Here is a tiny trained network, its code and every weight. The questions are about switching its units off for an input and a class, where a switched-off unit gives its printed mean instead of its output.

import numpy as np


def w(rows, s, z=0):
    codes = np.array(rows[::2]) - 128.0
    scale = np.full(codes.shape[1], s)
    scale[-1] = z or s
    return codes * scale


def norm(h):
    return h / np.sqrt((h * h).mean(-1, keepdims=True) + 1e-5)


def f(y):
    return np.maximum(y, 0)


def log_softmax(a):
    a = a - a.max(-1, keepdims=True)
    return a - np.log(np.exp(a).sum(-1, keepdims=True))


def net(x, mask):
    res = np.array(x, float).reshape(1, 5) / 4 @ E
    u = 0
    for l in range(3):
        y = f(norm(res) @ A[l][:, :-1].T + A[l][:, -1])
        res = res + np.where(mask[u : u + 10], y, B[l][:, -1]) @ B[l][:, :-1]
        u += 10
    return log_softmax(norm(res)[-1] @ U[:, :-1].T + U[:, -1])


A, B = {}, {}
E = w([
[204,96,87,13,124,94],'x0',
[229,162,1,194,132,52],'x1',
[60,121,37,99,249,147],'x2',
[148,20,93,77,83,119],'x3',
[172,47,219,171,196,234],'x4',
],0.00078)
A[0] = w([
[64,186,133,139,98,93,62],'0.n0',
[125,120,131,131,133,112,85],'0.n1',
[251,53,123,123,110,90,111],'0.n2',
[158,126,127,198,151,177,103],'0.n3',
[154,118,128,192,82,165,1],'0.n4',
[151,178,219,76,75,99,181],'0.n5',
[55,180,158,171,136,113,90],'0.n6',
[121,126,58,68,139,64,125],'0.n7',
[218,153,101,140,191,120,43],'0.n8',
[60,159,150,174,179,156,53],'0.n9',
],0.0021,0.00087)
B[0] = w([
[160,31,86,140,82,130,186],'0.n0',
[99,159,128,156,144,125,128],'0.n1',
[58,177,108,229,98,178,247],'0.n2',
[164,162,91,58,166,129,201],'0.n3',
[53,163,63,143,78,95,155],'0.n4',
[89,86,144,2,199,147,236],'0.n5',
[137,110,77,203,102,161,200],'0.n6',
[49,87,96,76,78,163,236],'0.n7',
[130,143,154,77,27,134,196],'0.n8',
[186,147,124,204,147,138,198],'0.n9',
],0.0018,0.0012)
A[1] = w([
[102,162,238,135,94,145,60],'1.n0',
[189,118,104,67,150,90,95],'1.n1',
[127,174,112,160,74,28,83],'1.n2',
[240,121,111,196,61,78,7],'1.n3',
[171,127,110,112,179,161,109],'1.n4',
[179,129,124,188,87,77,82],'1.n5',
[190,74,106,67,99,86,148],'1.n6',
[107,135,252,103,75,158,102],'1.n7',
[177,142,109,138,177,124,95],'1.n8',
[221,221,90,104,163,87,109],'1.n9',
],0.0027,0.0013)
B[1] = w([
[200,66,147,109,150,57,209],'1.n0',
[94,166,85,155,88,141,177],'1.n1',
[168,71,188,123,191,187,198],'1.n2',
[148,180,152,202,140,251,203],'1.n3',
[116,57,135,79,133,78,179],'1.n4',
[168,137,126,144,115,219,184],'1.n5',
[101,220,101,177,116,124,224],'1.n6',
[196,77,144,77,151,82,249],'1.n7',
[139,151,146,84,76,100,167],'1.n8',
[132,139,203,117,27,103,213],'1.n9',
],0.0028,0.0014)
A[2] = w([
[156,42,212,99,192,151,152],'2.n0',
[167,185,110,155,133,119,104],'2.n1',
[31,188,144,188,186,75,63],'2.n2',
[100,89,117,33,173,145,156],'2.n3',
[78,200,159,215,124,141,109],'2.n4',
[146,188,100,95,98,17,65],'2.n5',
[137,111,67,94,84,110,115],'2.n6',
[175,46,251,120,138,109,46],'2.n7',
[161,192,212,123,116,113,159],'2.n8',
[114,135,146,158,201,181,10],'2.n9',
],0.0033,0.0013)
B[2] = w([
[201,39,205,144,136,8,254],'2.n0',
[157,149,173,110,80,153,165],'2.n1',
[209,142,124,197,103,192,163],'2.n2',
[182,129,80,225,123,107,214],'2.n3',
[227,173,72,129,35,206,186],'2.n4',
[117,123,237,65,78,97,178],'2.n5',
[50,153,128,118,197,96,184],'2.n6',
[224,27,85,159,170,72,237],'2.n7',
[121,76,14,167,148,106,196],'2.n8',
[40,221,254,42,129,105,158],'2.n9',
],0.003,0.0025)
U = w([
[217,6,186,145,174,50,176],'0',
[207,224,124,198,49,254,186],'1',
[93,173,245,156,216,181,59],'2',
[42,203,123,11,55,48,160],'3',
[68,136,163,87,170,197,15],'4',
[39,140,30,136,185,136,130],'5',
[88,135,185,92,151,195,2],'6',
],0.0076,0.0058)

Each question gives the input, the list of numbers given to net, and the class t.
The units are the neurons (one row each of A and B). Each row of codes is followed by its name. A weight is (code - 128) times the scale printed after its matrix; where a second scale follows, it is the last column's (A, B and U).
mask holds one flag per neuron, layer by layer. A switched-off neuron (its flag False) gives its mean, the last column of its row in B, instead of its output. The means were averaged over made-up inputs and are rounded, as every weight is.
A unit's drop is (log p(t) with every unit on - log p(t) with that unit switched off) / (log p(t) with every unit on - log p(t) with every unit switched off).
The circuit of an input: a set's keep is (log p(t) with only the set's units on - log p(t) with every unit switched off) / (log p(t) with every unit on - log p(t) with every unit switched off). Starting from the 12 units with the biggest drops (on a tie, the unit counted first), units are removed one at a time, each time the one whose removal leaves the highest keep (on an exact tie, the one counted first), for as long as the keep stays at least 0.8.
circuit, biggest first: the units of the circuit, biggest drop first
unit that matters most: the unit with the biggest drop
k most important neurons: the k neurons with the biggest drops, biggest first
top k neurons in layer l: the k neurons of layer l with the biggest drops, biggest first
drop when u is switched off: that unit's drop, to one decimal
input [0,6,8,-7,-4], class 3: circuit, biggest first	[2.n5, 1.n9, 2.n7]
input [-4,4,-1,-2,7], class 1: unit that matters most	0.n5
input [-1,3,-2,0,-7], class 1: top 3 neurons in layer 1	[1.n7, 1.n2, 1.n3]
input [-6,3,7,-6,5], class 1: 2 most important neurons	[2.n4, 2.n2]
input [8,3,7,-3,6], class 3: top 4 neurons in layer 1	[1.n1, 1.n2, 1.n8, 1.n3]
input [0,0,2,0,0], class 5: 3 most important neurons	[1.n2, 0.n2, 1.n7]
input [-1,-2,-3,-8,-7], class 0: 4 most important neurons	[1.n2, 0.n5, 0.n2, 1.n6]
input [0,-2,-8,5,-7], class 3: 2 most important neurons	[1.n6, 0.n5]
input [-3,1,5,-1,3], class 2: 3 most important neurons	[2.n9, 1.n7, 2.n7]
input [-5,6,4,7,3], class 5: 2 most important neurons	[2.n0, 2.n7]
input [2,-7,5,-4,-5], class 5: top 4 neurons in layer 2	[2.n4, 2.n0, 2.n1, 2.n5]
input [-8,0,2,7,-8], class 5: top 2 neurons in layer 1	[1.n2, 1.n9]
input [5,4,6,7,0], class 5: top 2 neurons in layer 0	[0.n7, 0.n2]
input [4,0,5,3,-4], class 5: circuit, biggest first	[2.n0]
input [-1,7,4,5,3], class 5: top 2 neurons in layer 0	[0.n7, 0.n9]
input [0,0,0,7,-3], class 3: drop when 2.n7 is switched off	0.1
input [8,-8,-5,8,-7], class 3: drop when 2.n0 is switched off	0.1
input [-1,3,7,7,3], class 5: drop when 1.n7 is switched off	0.2
